Here is a tiny trained network, its code and every weight. The questions are about switching its units off for an input and a class, where a switched-off unit gives its printed mean instead of its output.

import numpy as np


def w(rows, s, z=0):
    codes = np.array(rows[::2]) - 128.0
    scale = np.full(codes.shape[1], s)
    scale[-1] = z or s
    return codes * scale


def norm(h):
    return h / np.sqrt((h * h).mean(-1, keepdims=True) + 1e-5)


def f(y):
    return y / 2 * (1 + np.tanh(0.7978845608 * (y + 0.044715 * y**3)))


def log_softmax(a):
    a = a - a.max(-1, keepdims=True)
    return a - np.log(np.exp(a).sum(-1, keepdims=True))


def net(x, mask):
    res = np.array(x, float).reshape(1, 4) / 4 @ E
    u = 0
    for l in range(2):
        y = f(norm(res) @ A[l][:, :-1].T + A[l][:, -1])
        res = res + np.where(mask[u : u + 12], y, B[l][:, -1]) @ B[l][:, :-1]
        u += 12
    return log_softmax(norm(res)[-1] @ U[:, :-1].T + U[:, -1])


A, B = {}, {}
E = w([
[147,154,233,227,92],'x0',
[165,144,33,231,112],'x1',
[6,130,122,189,227],'x2',
[36,152,104,125,6],'x3',
],0.0011)
A[0] = w([
[210,146,125,83,68,32],'0.n1',
[1,148,123,183,222,56],'0.n2',
[210,144,126,83,67,10],'0.n3',
[128,129,128,128,128,126],'0.n4',
[151,150,231,220,98,2],'0.n5',
[27,117,106,131,11,51],'0.n6',
[214,146,125,80,64,31],'0.n7',
[179,127,26,228,119,41],'0.n8',
[97,127,220,48,142,68],'0.n9',
[97,128,217,50,141,52],'0.n10',
[219,111,150,135,246,44],'0.n11',
[125,146,4,33,166,79],'0.n12',
],0.0049,0.00091)
B[0] = w([
[166,85,86,151,158,167],'0.n1',
[236,36,51,152,147,253],'0.n2',
[164,84,86,151,160,164],'0.n3',
[128,128,128,128,129,128],'0.n4',
[84,30,217,60,81,212],'0.n5',
[219,231,168,64,154,212],'0.n6',
[167,80,83,152,162,174],'0.n7',
[21,169,37,94,56,197],'0.n8',
[70,153,52,138,74,196],'0.n9',
[74,152,56,137,77,189],'0.n10',
[203,235,158,69,98,224],'0.n11',
[88,63,254,116,71,207],'0.n12',
],0.0085,0.0022)
A[1] = w([
[169,254,173,136,170,11],'1.n1',
[133,127,136,147,124,123],'1.n2',
[133,127,135,147,124,126],'1.n3',
[149,207,180,110,157,34],'1.n4',
[128,128,129,127,129,131],'1.n5',
[52,196,168,140,133,146],'1.n6',
[91,86,232,160,152,68],'1.n7',
[159,90,102,177,193,66],'1.n8',
[52,64,235,136,125,1],'1.n9',
[127,129,127,130,126,117],'1.n10',
[17,184,49,172,122,18],'1.n11',
[165,86,97,196,201,49],'1.n12',
],0.0079,0.00084)
B[1] = w([
[182,198,198,27,147,248],'1.n1',
[146,132,125,127,94,114],'1.n2',
[146,132,126,128,94,115],'1.n3',
[168,209,139,96,144,204],'1.n4',
[128,129,127,129,127,128],'1.n5',
[177,75,56,154,147,151],'1.n6',
[73,91,167,123,87,172],'1.n7',
[189,75,67,141,125,185],'1.n8',
[106,61,250,156,108,250],'1.n9',
[129,127,129,123,131,125],'1.n10',
[7,197,55,116,79,231],'1.n11',
[197,58,57,133,140,208],'1.n12',
],0.013,0.0019)
U = w([
[220,38,21,159,148,162],'0',
[189,243,186,43,150,159],'1',
[75,51,254,146,87,159],'2',
[12,188,22,127,80,152],'3',
[120,126,133,137,144,102],'4',
[108,152,142,188,195,21],'5',
[102,166,146,214,217,1],'6',
],0.0081,0.0071)

Each question gives the input, the list of numbers given to net, and the class t.
The units are the neurons (one row each of A and B). Each row of codes is followed by its name. A weight is (code - 128) times the scale printed after its matrix; where a second scale follows, it is the last column's (A, B and U).
mask holds one flag per neuron, layer by layer. A switched-off neuron (its flag False) gives its mean, the last column of its row in B, instead of its output. The means were averaged over made-up inputs and are rounded, as every weight is.
A unit's drop is (log p(t) with every unit on - log p(t) with that unit switched off) / (log p(t) with every unit on - log p(t) with every unit switched off).
The circuit of an input: a set's keep is (log p(t) with only the set's units on - log p(t) with every unit switched off) / (log p(t) with every unit on - log p(t) with every unit switched off). Starting from the 12 units with the biggest drops (on a tie, the unit counted first), units are removed one at a time, each time the one whose removal leaves the highest keep (on an exact tie, the one counted first), for as long as the keep stays at least 0.8.
circuit, biggest first: the units of the circuit, biggest drop first
unit that matters most: the unit with the biggest drop
top k neurons: the k neurons with the biggest drops, biggest first
top k neurons in layer l: the k neurons of layer l with the biggest drops, biggest first
input [-2,-7,-8,3], class 0: unit that matters most -> 0.n8
input [-4,8,2,-5], class 3: top 2 neurons -> (0.n8; 0.n6)
input [3,8,-4,-7], class 3: top 2 neurons -> (0.n8; 0.n6)
input [8,3,8,7], class 0: top 4 neurons -> (0.n2; 0.n12; 0.n11; 0.n6)
input [-6,-6,5,-5], class 2: top 3 neurons -> (0.n12; 0.n6; 0.n8)
input [5,4,6,-3], class 0: top 2 neurons -> (0.n2; 0.n12)
input [-8,6,3,-7], class 2: top 2 neurons -> (0.n12; 0.n6)
input [-7,-7,-2,-4], class 2: top 4 neurons -> (0.n12; 0.n8; 1.n9; 0.n6)
input [1,8,-6,2], class 3: top 3 neurons -> (0.n8; 0.n2; 1.n11)
input [5,-7,5,2], class 3: top 3 neurons -> (0.n9; 0.n10; 0.n12)
input [-5,-1,-6,-3], class 0: top 2 neurons -> (0.n5; 0.n7)
input [6,4,8,-7], class 0: top 3 neurons in layer 0 -> (0.n2; 0.n6; 0.n12)
input [0,-5,3,2], class 3: top 2 neurons in layer 0 -> (0.n9; 0.n10)
input [-5,-1,8,5], class 0: circuit, biggest first -> (0.n2)
input [1,7,8,6], class 0: top 4 neurons in layer 0 -> (0.n2; 0.n11; 0.n9; 0.n10)
input [-8,8,-7,-7], class 2: top 4 neurons in layer 0 -> (0.n12; 0.n2; 0.n6; 0.n9)
input [7,8,-7,-3], class 3: top 2 neurons in layer 1 -> (1.n9; 1.n12)
input [-7,6,-2,7], class 1: top 2 neurons in layer 0 -> (0.n6; 0.n5)
input [7,3,-2,-6], class 2: top 2 neurons in layer 0 -> (0.n5; 0.n6)
input [7,5,-1,-4], class 2: unit that matters most -> 0.n5
